Below is a small trained network, with its code and all its weights. Each question gives an input and a class and asks what happens when units are switched off, that is, made to give their printed mean instead of their output.

import numpy as np


def w(rows, s, z=0):
    codes = np.array(rows[::2]) - 128.0
    scale = np.full(codes.shape[1], s)
    scale[-1] = z or s
    return codes * scale


def norm(h):
    return h / np.sqrt((h * h).mean(-1, keepdims=True) + 1e-5)


def f(y):
    return y / 2 * (1 + np.tanh(0.7978845608 * (y + 0.044715 * y**3)))


def log_softmax(a):
    a = a - a.max(-1, keepdims=True)
    return a - np.log(np.exp(a).sum(-1, keepdims=True))


def net(x, mask):
    res = np.array(x, float).reshape(1, 6) / 4 @ E
    u = 0
    for l in range(2):
        y = f(norm(res) @ A[l][:, :-1].T + A[l][:, -1])
        res = res + np.where(mask[u : u + 16], y, B[l][:, -1]) @ B[l][:, :-1]
        u += 16
    return log_softmax(norm(res)[-1] @ U[:, :-1].T + U[:, -1])


A, B = {}, {}
E = w([
[2,116,85,95,69,138,136,121,169,125,110,168],'x0',
[109,90,213,87,175,132,113,137,149,118,150,48],'x1',
[104,90,77,89,87,132,128,127,28,122,126,97],'x2',
[148,85,90,20,101,125,150,126,130,122,112,198],'x3',
[106,165,105,170,204,122,128,123,99,139,134,168],'x4',
[191,157,151,142,76,131,134,117,92,126,124,178],'x5',
],0.0035)
A[0] = w([
[148,140,129,169,143,130,126,120,128,136,135,121,26],'L0N1',
[141,126,130,100,137,131,125,124,117,130,123,109,52],'L0N2',
[150,123,167,137,106,136,124,109,142,129,146,107,64],'L0N3',
[170,141,86,143,148,113,134,132,93,116,123,138,13],'L0N4',
[129,148,154,174,155,140,124,144,105,127,126,127,113],'L0N5',
[149,138,72,152,105,124,135,120,114,130,123,152,33],'L0N6',
[56,128,168,110,117,119,128,126,164,128,123,100,140],'L0N7',
[150,153,154,144,105,125,131,118,149,129,126,254,193],'L0N8',
[130,130,141,127,154,120,125,132,107,136,121,121,63],'L0N9',
[71,137,81,158,47,128,126,126,52,130,130,119,133],'L0N10',
[149,135,163,142,130,125,126,123,125,133,135,110,65],'L0N11',
[83,142,114,188,87,119,124,132,212,130,123,127,46],'L0N12',
[164,134,99,144,149,109,119,125,90,137,124,141,9],'L0N13',
[169,145,140,141,98,132,131,134,149,125,127,201,78],'L0N14',
[186,128,192,119,42,136,131,134,146,127,120,87,151],'L0N15',
[131,162,151,210,174,122,127,119,94,129,126,134,111],'L0N16',
],0.012,0.0011)
B[0] = w([
[168,132,175,132,142,113,108,167,129,141,135,113,167],'L0N1',
[153,88,194,122,137,140,167,108,124,76,162,115,137],'L0N2',
[153,117,86,97,76,73,112,160,154,85,148,60,164],'L0N3',
[134,158,113,141,119,217,171,88,139,153,123,110,176],'L0N4',
[204,82,182,99,139,89,102,108,204,167,143,88,193],'L0N5',
[79,92,113,82,98,137,80,152,165,141,135,186,183],'L0N6',
[97,102,119,136,160,214,125,152,173,170,161,210,235],'L0N7',
[94,106,78,126,29,213,108,152,107,106,60,119,248],'L0N8',
[173,92,121,134,96,123,153,135,109,89,215,110,144],'L0N9',
[136,130,100,77,1,149,105,187,116,77,35,135,255],'L0N10',
[109,121,138,127,115,87,150,162,117,79,102,76,166],'L0N11',
[168,206,127,214,131,168,180,116,147,185,150,29,230],'L0N12',
[113,163,103,165,116,200,168,84,137,114,120,93,171],'L0N13',
[112,149,66,93,108,142,139,107,158,132,99,204,199],'L0N14',
[136,79,156,107,129,36,101,123,72,64,86,134,224],'L0N15',
[144,112,206,184,210,62,152,196,132,129,168,102,248],'L0N16',
],0.0093,0.0074)
A[1] = w([
[170,154,159,142,135,12,114,132,93,129,111,80,118],'L1N1',
[104,158,137,118,115,114,127,152,109,124,116,132,80],'L1N2',
[112,164,116,110,116,94,91,103,113,144,135,115,98],'L1N3',
[129,163,135,155,182,65,140,119,131,157,156,115,80],'L1N4',
[121,90,151,100,191,93,112,147,137,159,162,172,100],'L1N5',
[125,133,135,97,124,62,139,130,108,133,125,127,93],'L1N6',
[154,158,127,112,141,113,131,123,94,167,126,179,5],'L1N7',
[135,130,95,148,119,98,108,141,115,133,153,138,74],'L1N8',
[118,147,83,116,147,51,108,76,62,106,106,132,81],'L1N9',
[94,166,61,110,110,106,115,117,110,135,76,175,75],'L1N10',
[131,166,92,107,70,110,107,112,119,150,130,141,52],'L1N11',
[127,166,145,116,134,113,126,125,122,136,123,144,53],'L1N12',
[190,143,145,121,143,52,129,142,107,126,120,102,98],'L1N13',
[151,142,162,123,158,115,138,63,133,142,139,106,100],'L1N14',
[132,127,132,103,123,74,92,125,89,156,112,123,91],'L1N15',
[116,129,130,129,120,70,109,114,117,116,123,137,99],'L1N16',
],0.011,0.0023)
B[1] = w([
[182,155,173,205,128,79,119,150,69,113,62,67,255],'L1N1',
[175,17,136,187,207,251,159,51,176,68,87,178,137],'L1N2',
[100,122,143,143,174,166,124,135,158,96,152,116,112],'L1N3',
[106,106,101,76,91,90,96,125,97,71,90,196,184],'L1N4',
[98,76,159,103,136,96,72,147,138,83,184,143,186],'L1N5',
[125,145,150,151,150,122,128,143,168,182,123,100,147],'L1N6',
[121,55,146,125,142,189,201,164,175,75,118,128,107],'L1N7',
[163,38,186,138,120,183,205,137,123,165,149,175,114],'L1N8',
[119,166,148,128,113,17,140,72,152,183,125,178,141],'L1N9',
[140,88,142,68,81,146,119,160,94,104,106,175,226],'L1N10',
[72,75,124,116,159,147,118,136,99,82,112,140,180],'L1N11',
[124,42,171,146,209,242,205,138,156,86,76,161,107],'L1N12',
[193,128,183,139,139,111,181,158,134,108,63,109,222],'L1N13',
[137,96,111,93,159,129,145,115,58,95,108,115,151],'L1N14',
[138,155,110,202,184,144,157,169,125,129,135,154,140],'L1N15',
[171,142,142,156,175,183,188,128,177,139,109,124,137],'L1N16',
],0.011,0.007)
U = w([
[207,122,211,162,163,1,139,155,91,83,83,73,212],'0',
[137,135,102,98,142,42,161,13,98,122,104,189,1],'1',
[150,152,116,125,198,113,172,56,75,115,176,106,29],'2',
[93,96,71,64,20,184,106,146,100,87,40,203,177],'3',
[121,221,97,202,120,193,151,143,181,223,141,92,146],'4',
[80,161,123,134,234,122,116,99,158,204,204,190,67],'5',
[82,71,168,87,177,84,70,152,150,102,224,154,107],'6',
[135,163,86,100,180,143,178,12,67,137,185,122,36],'7',
],0.0077,0.0039)

Each question gives the input, the list of numbers given to net, and the class t.
The units are the neurons (one row each of A and B). Each row of codes is followed by its name. A weight is (code - 128) times the scale printed after its matrix; where a second scale follows, it is the last column's (A, B and U).
mask holds one flag per neuron, layer by layer. A switched-off neuron (its flag False) gives its mean, the last column of its row in B, instead of its output. The means were averaged over made-up inputs and are rounded, as every weight is.
A unit's drop is (log p(t) with every unit on - log p(t) with that unit switched off) / (log p(t) with every unit on - log p(t) with every unit switched off).
The circuit of an input: a set's keep is (log p(t) with only the set's units on - log p(t) with every unit switched off) / (log p(t) with every unit on - log p(t) with every unit switched off). Starting from the 12 units with the biggest drops (on a tie, the unit counted first), units are removed one at a time, each time the one whose removal leaves the highest keep (on an exact tie, the one counted first), for as long as the keep stays at least 0.8.
circuit, biggest first: the units of the circuit, biggest drop first
k most important neurons: the k neurons with the biggest drops, biggest first
k most important neurons of layer l: the k neurons of layer l with the biggest drops, biggest first
drop when u is switched off: that unit's drop, to one decimal
input [-8,-1,-5,8,6,1], class 3: circuit, biggest first => [L0N8]
input [6,8,4,4,-4,0], class 6: circuit, biggest first => [L0N8, L0N10, L1N5, L0N7]
input [7,-1,1,-1,-6,-6], class 4: 2 most important neurons of layer 0 => [L0N12, L0N8]
input [-3,5,7,8,-5,-6], class 6: circuit, biggest first => [L0N10, L1N5, L1N1, L0N8]
input [-7,-5,5,-4,6,7], class 4: 3 most important neurons of layer 0 => [L0N4, L0N13, L0N15]
input [3,8,-5,6,5,-1], class 6: circuit, biggest first => [L0N10, L0N12, L1N5]
input [2,7,-8,2,-1,-8], class 4: 2 most important neurons of layer 0 => [L0N16, L0N15]
input [2,-6,-4,-4,2,-3], class 4: 2 most important neurons => [L0N8, L0N15]
input [7,5,-7,-4,-8,5], class 4: 2 most important neurons => [L0N12, L0N7]
input [-2,-5,-2,-3,2,0], class 4: 3 most important neurons => [L0N8, L0N4, L0N15]
input [5,7,2,0,-8,-7], class 6: 3 most important neurons => [L0N10, L0N8, L1N5]
input [1,7,0,2,7,2], class 6: 2 most important neurons of layer 0 => [L0N15, L0N7]
input [4,8,-3,5,0,-6], class 5: 2 most important neurons of layer 0 => [L0N7, L0N15]
input [6,-8,-6,-4,5,-7], class 4: circuit, biggest first => [L0N12]
input [-7,-2,-6,4,-4,4], class 3: 2 most important neurons => [L0N8, L0N14]
input [-6,-2,-8,1,6,5], class 4: 2 most important neurons => [L0N8, L0N16]
input [3,8,1,-5,1,-2], class 6: 2 most important neurons of layer 0 => [L0N8, L0N7]
input [-5,8,2,7,8,-8], class 6: drop when L1N5 is switched off => 0.1
input [2,4,0,-1,8,-5], class 6: drop when L0N7 is switched off => 0.1
input [-8,0,5,2,-2,-7], class 2: drop when L0N13 is switched off => 0.2
input [4,1,-8,-1,-2,-8], class 4: most important neuron => [L0N12]
input [5,7,3,4,-2,-6], class 6: drop when L0N8 is switched off => 0.3
